Here is a tiny trained network, its code and every weight. The questions are about switching its units off for an input and a class, where a switched-off unit gives its printed mean instead of its output.

import numpy as np


def w(rows, s, z=0):
    codes = np.array(rows[::2]) - 128.0
    scale = np.full(codes.shape[1], s)
    scale[-1] = z or s
    return codes * scale


def norm(h):
    return h / np.sqrt((h * h).mean(-1, keepdims=True) + 1e-5)


def f(y):
    return np.maximum(y, 0)


def log_softmax(a):
    a = a - a.max(-1, keepdims=True)
    return a - np.log(np.exp(a).sum(-1, keepdims=True))


def net(x, mask):
    res = np.array(x, float).reshape(1, 8) / 4 @ E
    u = 0
    for l in range(3):
        y = f(norm(res) @ A[l][:, :-1].T + A[l][:, -1])
        res = res + np.where(mask[u : u + 4], y, B[l][:, -1]) @ B[l][:, :-1]
        u += 4
    return log_softmax(norm(res)[-1] @ U[:, :-1].T + U[:, -1])


A, B = {}, {}
E = w([
[236,180,130,122,39,152,96],'x0',
[178,75,181,162,126,33,76],'x1',
[156,70,84,24,117,90,194],'x2',
[135,68,83,237,119,146,207],'x3',
[128,135,131,127,135,126,130],'x4',
[215,133,180,106,255,180,139],'x5',
[126,129,126,128,128,133,126],'x6',
[128,128,114,128,125,148,125],'x7',
],0.0046)
A[0] = w([
[177,80,189,124,112,45,94,97],'L0N0',
[142,2,120,184,108,198,138,104],'L0N1',
[136,51,177,176,160,50,82,5],'L0N2',
[170,83,134,68,118,83,210,16],'L0N3',
],0.0063,0.0017)
B[0] = w([
[59,205,73,98,181,254,168,253],'L0N0',
[73,227,229,9,132,120,116,247],'L0N1',
[139,216,71,130,105,177,163,234],'L0N2',
[119,48,214,118,7,118,88,224],'L0N3',
],0.0075,0.0027)
A[1] = w([
[105,129,194,234,161,189,123,173],'L1N0',
[254,144,101,149,63,166,136,7],'L1N1',
[80,132,86,170,43,71,64,141],'L1N2',
[238,51,195,151,233,185,112,108],'L1N3',
],0.0068,0.0017)
B[1] = w([
[152,134,162,147,110,117,121,254],'L1N0',
[92,163,125,148,153,4,156,199],'L1N1',
[163,84,100,151,150,133,111,235],'L1N2',
[110,44,43,153,91,123,104,215],'L1N3',
],0.013,0.0039)
A[2] = w([
[125,93,151,134,106,142,114,7],'L2N0',
[144,121,188,181,87,115,235,94],'L2N1',
[53,191,123,142,149,119,254,243],'L2N2',
[174,91,108,106,98,171,153,120],'L2N3',
],0.0076,0.0016)
B[2] = w([
[71,130,116,141,140,108,42,138],'L2N0',
[70,110,142,2,109,136,50,187],'L2N1',
[201,166,116,141,147,98,112,254],'L2N2',
[142,118,94,122,54,174,156,164],'L2N3',
],0.011,0.0051)
U = w([
[153,127,103,120,105,146,89,231],'0',
[129,24,10,228,81,143,154,131],'1',
[133,84,225,155,48,191,116,236],'2',
[101,159,171,33,143,178,56,4],'3',
[196,215,67,150,138,179,253,91],'4',
[150,149,108,133,118,147,146,107],'5',
[131,123,123,150,220,2,207,65],'6',
],0.0067,0.0032)

Each question gives the input, the list of numbers given to net, and the class t.
The units are the neurons (one row each of A and B). Each row of codes is followed by its name. A weight is (code - 128) times the scale printed after its matrix; where a second scale follows, it is the last column's (A, B and U).
mask holds one flag per neuron, layer by layer. A switched-off neuron (its flag False) gives its mean, the last column of its row in B, instead of its output. The means were averaged over made-up inputs and are rounded, as every weight is.
A unit's drop is (log p(t) with every unit on - log p(t) with that unit switched off) / (log p(t) with every unit on - log p(t) with every unit switched off).
The circuit of an input: a set's keep is (log p(t) with only the set's units on - log p(t) with every unit switched off) / (log p(t) with every unit on - log p(t) with every unit switched off). Starting from all 12 units, units are removed one at a time, each time the one whose removal leaves the highest keep (on an exact tie, the one counted first), for as long as the keep stays at least 0.8.
circuit, biggest first: the units of the circuit, biggest drop first
top k neurons: the k neurons with the biggest drops, biggest first
top k neurons in layer l: the k neurons of layer l with the biggest drops, biggest first
input [-2,8,4,-3,-2,3,5,-4], class 4: circuit, biggest first	L0N0, L0N2
input [-2,8,1,-1,3,3,-8,7], class 4: circuit, biggest first	L0N2, L0N0
input [7,-5,-5,6,4,-2,-4,-4], class 6: top 2 neurons in layer 2	L2N2, L2N3
input [-5,8,7,-6,-4,8,0,-3], class 1: circuit, biggest first	L1N3, L0N1
input [-4,-4,7,-2,-6,-1,-5,-4], class 2: top 2 neurons in layer 0	L0N3, L0N0
input [2,-1,7,-7,-4,-1,0,6], class 2: circuit, biggest first	L0N3, L2N2, L1N1
input [2,0,7,3,-4,8,-8,0], class 1: top neuron in layer 1	L1N3
input [3,5,4,-2,1,3,3,-2], class 4: circuit, biggest first	L0N0, L2N1
input [7,-1,-8,-1,-7,-8,8,2], class 1: circuit, biggest first	L1N2, L0N1
input [-6,-2,-6,6,0,8,-5,2], class 1: top 3 neurons in layer 0	L0N0, L0N3, L0N2
input [8,3,3,-4,7,4,-2,0], class 6: top 4 neurons	L1N1, L0N1, L2N1, L2N3
input [4,3,-1,7,6,-3,3,2], class 3: top 2 neurons	L0N1, L2N1
input [-5,-7,-3,7,1,5,-6,-2], class 3: circuit, biggest first	L2N1, L1N0
input [7,5,3,-1,1,-3,-1,-2], class 6: circuit, biggest first	L1N1
input [-2,-4,-7,-2,-2,0,8,-4], class 2: circuit, biggest first	L1N0, L0N0, L2N2
input [-7,-1,0,1,-5,-4,-3,5], class 6: circuit, biggest first	L1N3, L2N2, L0N2
input [7,7,-6,0,-7,4,-3,-4], class 4: top 3 neurons	L0N0, L0N2, L0N3
input [8,5,6,-5,-7,2,-7,-2], class 6: top 3 neurons	L1N1, L0N1, L2N1
input [8,-1,-2,-7,6,3,5,-3], class 6: top 3 neurons	L1N1, L0N1, L2N1
input [0,1,2,8,5,-1,-2,-6], class 3: circuit, biggest first	L2N1
input [5,0,1,4,4,1,1,-1], class 6: top 2 neurons in layer 1	L1N1, L1N0
input [-8,-1,-6,8,6,-1,-5,3], class 3: circuit, biggest first	L2N1, L1N0, L0N1
input [-7,0,-5,7,0,-2,-2,3], class 3: top 2 neurons	L2N1, L1N0
input [3,6,8,7,4,-1,8,4], class 2: top 2 neurons	L0N3, L0N1
